Here is a tiny trained network, its code and every weight. The questions are about switching its units off for an input and a target symbol, where a switched-off unit gives its printed mean instead of its output.

import numpy as np


def w(rows, s, z=0):
    codes = np.array(rows[::2]) - 128.0
    scale = np.full(codes.shape[1], s)
    scale[-1] = z or s
    return codes * scale


def norm(h):
    return h / np.sqrt((h * h).mean(-1, keepdims=True) + 1e-5)


def f(y):
    return y / 2 * (1 + np.tanh(0.7978845608 * (y + 0.044715 * y**3)))


def softmax(a):
    e = np.exp(a - a.max(-1, keepdims=True))
    return e / e.sum(-1, keepdims=True)


def log_softmax(a):
    a = a - a.max(-1, keepdims=True)
    return a - np.log(np.exp(a).sum(-1, keepdims=True))


def net(x, mask):
    ids = ['βγζθμξω'.index(c) for c in x.split()]
    T = len(ids)
    res = E[ids] + P[:T]
    r = norm(res)
    for j in range(3):
        rows = slice(2 * j, 2 * j + 2)
        q, k, v = (r @ M[0][rows].T for M in (Q, K, V))
        z = softmax(np.where(np.tri(T) > 0, q @ k.T / 2**0.5, -1e9)) @ v
        o = O[0][rows]
        res = res + np.where(mask[j], z, o[:, -1]) @ o[:, :-1]
    y = f(norm(res) @ A[0][:, :-1].T + A[0][:, -1])
    res = res + np.where(mask[3:15], y, B[0][:, -1]) @ B[0][:, :-1]
    return log_softmax(norm(res)[-1] @ U[:, :-1].T + U[:, -1])


Q, K, V, O, A, B = {}, {}, {}, {}, {}, {}
E = w([
[177,203,134,113,117],'β',
[137,118,77,112,131],'γ',
[89,84,180,136,207],'ζ',
[41,108,252,73,170],'θ',
[146,79,167,139,112],'μ',
[154,85,139,82,123],'ξ',
[113,83,193,151,170],'ω',
],0.023)
P = w([
[142,2,167,66,142],'0',
[110,29,108,97,109],'1',
[133,72,127,117,131],'2',
[131,96,123,124,141],'3',
[125,113,122,136,142],'4',
[122,131,127,150,141],'5',
[119,146,121,163,136],'6',
[105,152,121,174,131],'7',
[99,159,115,193,124],'8',
[107,173,111,185,122],'9',
],0.0087)
Q[0] = w([
[154,144,42,145,85],'h1',
[109,78,112,2,108],'h1',
[103,127,94,137,61],'h2',
[105,85,102,197,63],'h2',
[158,212,78,99,94],'h3',
[85,105,167,54,100],'h3',
],0.0098)
K[0] = w([
[155,109,147,199,131],'h1',
[113,21,127,155,101],'h1',
[189,164,165,160,63],'h2',
[254,61,177,89,135],'h2',
[116,211,43,119,113],'h3',
[92,65,94,88,94],'h3',
],0.0081)
V[0] = w([
[147,153,158,125,201],'h1',
[17,70,113,235,2],'h1',
[205,105,105,182,98],'h2',
[148,172,97,43,147],'h2',
[143,62,155,3,35],'h3',
[195,213,208,21,53],'h3',
],0.008)
O[0] = w([
[141,70,84,103,38,164],'h1',
[162,111,195,119,153,3],'h1',
[232,150,79,154,97,100],'h2',
[113,2,132,26,115,119],'h2',
[111,166,35,126,149,193],'h3',
[146,138,109,72,72,181],'h3',
],0.0074,0.007)
A[0] = w([
[162,62,144,123,53,117],'n1',
[52,151,114,73,131,80],'n2',
[96,111,142,140,122,237],'n3',
[99,83,98,137,209,127],'n4',
[147,155,11,130,117,117],'n5',
[171,135,200,220,147,109],'n6',
[159,111,180,117,90,255],'n7',
[235,121,204,90,159,205],'n8',
[74,88,176,107,145,108],'n9',
[150,161,148,118,86,202],'n10',
[120,63,170,82,57,234],'n11',
[183,151,162,103,122,192],'n12',
],0.012,0.0022)
B[0] = w([
[119,59,85,119,100,159],'n1',
[157,132,198,202,150,169],'n2',
[148,117,143,65,166,174],'n3',
[134,79,83,107,46,243],'n4',
[124,116,231,244,192,254],'n5',
[95,134,112,147,145,192],'n6',
[114,123,120,80,126,151],'n7',
[118,104,82,128,66,143],'n8',
[180,179,143,129,92,212],'n9',
[106,88,117,107,131,170],'n10',
[120,161,119,67,108,182],'n11',
[95,51,81,107,148,153],'n12',
],0.011,0.0066)
U = w([
[104,5,134,54,76,233],'β',
[138,20,149,184,171,45],'γ',
[81,138,140,164,183,127],'ζ',
[110,147,199,38,171,93],'θ',
[168,126,119,103,149,2],'μ',
[196,131,146,99,158,69],'ξ',
[178,163,133,124,153,97],'ω',
],0.012,0.0034)

Each question gives the input, a string of symbols that net reads in full, and the target symbol t.
The units are the heads (2 rows each of Q, K, V and O) and the neurons (one row each of A and B). Each row of codes is followed by its name. A weight is (code - 128) times the scale printed after its matrix; where a second scale follows, it is the last column's (O, A, B and U).
mask holds one flag per unit, heads first, then neurons. A switched-off unit (its flag False) gives its mean, the last column of its rows in O or B, instead of its output. The means were averaged over made-up inputs and are rounded, as every weight is.
A unit's drop is (log p(t) with every unit on - log p(t) with that unit switched off) / (log p(t) with every unit on - log p(t) with every unit switched off).
The circuit of an input: a set's keep is (log p(t) with only the set's units on - log p(t) with every unit switched off) / (log p(t) with every unit on - log p(t) with every unit switched off). Starting from the 12 units with the biggest drops (on a tie, the unit counted first), units are removed one at a time, each time the one whose removal leaves the highest keep (on an exact tie, the one counted first), for as long as the keep stays at least 0.8.
circuit, biggest first: the units of the circuit, biggest drop first
most important unit: the unit with the biggest drop
k most important neurons: the k neurons with the biggest drops, biggest first
which heads matter: for each layer, one digit per head in row order, 1 if its drop is at least 0.15 and else 0, layers parted by /
drop when u is switched off: that unit's drop, to one decimal
input θ θ β β θ β, target θ: 2 most important neurons => (n4 n5)
input β θ θ β, target θ: which heads matter => 111
input μ ζ ω ω θ ζ μ μ ω, target ζ: which heads matter => 010
input β β ζ θ β, target ζ: which heads matter => 100
input ξ γ β, target β: circuit, biggest first => (n12 n10)
input β γ ω β, target γ: circuit, biggest first => (n5 n12)
input ζ β β β ξ ω, target β: most important unit => n4
input ω μ β ξ γ β β ζ, target β: which heads matter => 000
input ξ μ β β β β γ ζ β ω, target β: 4 most important neurons => (n5 n4 n2 n3)
input β ζ ζ β, target ζ: which heads matter => 110
input θ ξ θ θ ζ μ β μ μ, target ζ: which heads matter => 011
input β γ ω ω β β ξ θ β ζ, target β: which heads matter => 100
input β γ γ β, target γ: which heads matter => 110
input γ γ γ, target γ: 2 most important neurons => (n5 n4)
input β ζ ζ γ, target γ: drop when n5 is switched off => 0.7
input β ω ω θ ω ζ ω, target ζ: drop when n4 is switched off => -0.1
input ω μ β θ β μ ω μ, target ζ: drop when h2 is switched off => 1.8
